Below are the code and all the weights of a small trained network. Each question names an input and a class and asks about switching units off, where a switched-off unit gives its printed mean instead of its output.

import numpy as np


def w(rows, s, z=0):
    codes = np.array(rows[::2]) - 128.0
    scale = np.full(codes.shape[1], s)
    scale[-1] = z or s
    return codes * scale


def norm(h):
    return h / np.sqrt((h * h).mean(-1, keepdims=True) + 1e-5)


def f(y):
    return y / 2 * (1 + np.tanh(0.7978845608 * (y + 0.044715 * y**3)))


def log_softmax(a):
    a = a - a.max(-1, keepdims=True)
    return a - np.log(np.exp(a).sum(-1, keepdims=True))


def net(x, mask):
    res = np.array(x, float).reshape(1, 6) / 4 @ E
    u = 0
    for l in range(3):
        y = f(norm(res) @ A[l][:, :-1].T + A[l][:, -1])
        res = res + np.where(mask[u : u + 6], y, B[l][:, -1]) @ B[l][:, :-1]
        u += 6
    return log_softmax(norm(res)[-1] @ U[:, :-1].T + U[:, -1])


A, B = {}, {}
E = w([
[118,37,95],'x0',
[200,237,174],'x1',
[27,200,147],'x2',
[178,184,3],'x3',
[225,150,117],'x4',
[150,150,85],'x5',
],0.0051)
A[0] = w([
[254,95,35,26],'0.n0',
[119,187,190,108],'0.n1',
[205,80,154,181],'0.n2',
[140,139,123,86],'0.n3',
[108,186,139,138],'0.n4',
[195,162,131,249],'0.n5',
],0.0084,0.0017)
B[0] = w([
[39,67,104,253],'0.n0',
[67,104,174,187],'0.n1',
[180,112,204,195],'0.n2',
[99,121,99,124],'0.n3',
[145,84,118,170],'0.n4',
[255,172,170,228],'0.n5',
],0.007,0.0035)
A[1] = w([
[172,254,23,169],'1.n0',
[114,140,176,173],'1.n1',
[81,95,177,78],'1.n2',
[87,105,183,102],'1.n3',
[123,139,45,250],'1.n4',
[103,86,113,178],'1.n5',
],0.0089,0.0018)
B[1] = w([
[116,162,85,252],'1.n0',
[197,194,2,166],'1.n1',
[130,219,133,165],'1.n2',
[137,167,188,167],'1.n3',
[113,43,65,186],'1.n4',
[243,133,181,161],'1.n5',
],0.0065,0.0038)
A[2] = w([
[36,199,84,193],'2.n0',
[77,95,152,7],'2.n1',
[102,1,36,99],'2.n2',
[153,214,58,4],'2.n3',
[29,87,204,62],'2.n4',
[142,73,149,241],'2.n5',
],0.0098,0.0021)
B[2] = w([
[221,127,161,226],'2.n0',
[97,168,92,123],'2.n1',
[142,106,162,253],'2.n2',
[136,212,61,178],'2.n3',
[2,227,193,180],'2.n4',
[188,201,158,184],'2.n5',
],0.0063,0.0044)
U = w([
[177,91,176,166],'0',
[148,118,121,74],'1',
[160,165,181,109],'2',
[141,176,51,131],'3',
[2,145,195,192],'4',
[88,132,116,2],'5',
[84,48,64,178],'6',
[148,127,167,109],'7',
],0.02,0.0078)

Each question gives the input, the list of numbers given to net, and the class t.
The units are the neurons (one row each of A and B). Each row of codes is followed by its name. A weight is (code - 128) times the scale printed after its matrix; where a second scale follows, it is the last column's (A, B and U).
mask holds one flag per neuron, layer by layer. A switched-off neuron (its flag False) gives its mean, the last column of its row in B, instead of its output. The means were averaged over made-up inputs and are rounded, as every weight is.
A unit's drop is (log p(t) with every unit on - log p(t) with that unit switched off) / (log p(t) with every unit on - log p(t) with every unit switched off).
The circuit of an input: a set's keep is (log p(t) with only the set's units on - log p(t) with every unit switched off) / (log p(t) with every unit on - log p(t) with every unit switched off). Starting from the 12 units with the biggest drops (on a tie, the unit counted first), units are removed one at a time, each time the one whose removal leaves the highest keep (on an exact tie, the one counted first), for as long as the keep stays at least 0.8.
circuit, biggest first: the units of the circuit, biggest drop first
k most important neurons: the k neurons with the biggest drops, biggest first
top k neurons in layer l: the k neurons of layer l with the biggest drops, biggest first
drop of u: that unit's drop, to one decimal
input [4,1,-2,2,3,2], class 6: circuit, biggest first -> [0.n0]
input [-1,-7,0,-4,5,7], class 2: top 2 neurons in layer 1 -> [1.n5, 1.n1]
input [4,2,0,6,-1,3], class 6: circuit, biggest first -> [0.n0, 1.n4]
input [-3,-1,2,3,0,-6], class 3: 3 most important neurons -> [0.n0, 2.n3, 1.n1]
input [5,-2,0,-4,-1,1], class 4: 2 most important neurons -> [0.n5, 2.n4]
input [4,3,0,4,-2,3], class 6: 2 most important neurons -> [0.n0, 1.n4]
input [-2,4,0,2,-3,-7], class 3: 2 most important neurons -> [1.n1, 0.n2]
input [7,-4,-7,-5,-4,-5], class 4: top 3 neurons in layer 2 -> [2.n4, 2.n0, 2.n1]
input [4,-3,8,7,-3,-3], class 6: 2 most important neurons -> [1.n4, 0.n5]
input [8,-6,3,-2,1,-4], class 4: drop of 2.n4 -> 0.3
input [7,-8,-1,-4,-2,-4], class 4: drop of 2.n4 -> 0.4
input [2,-3,5,0,5,4], class 6: drop of 0.n4 -> 0.0
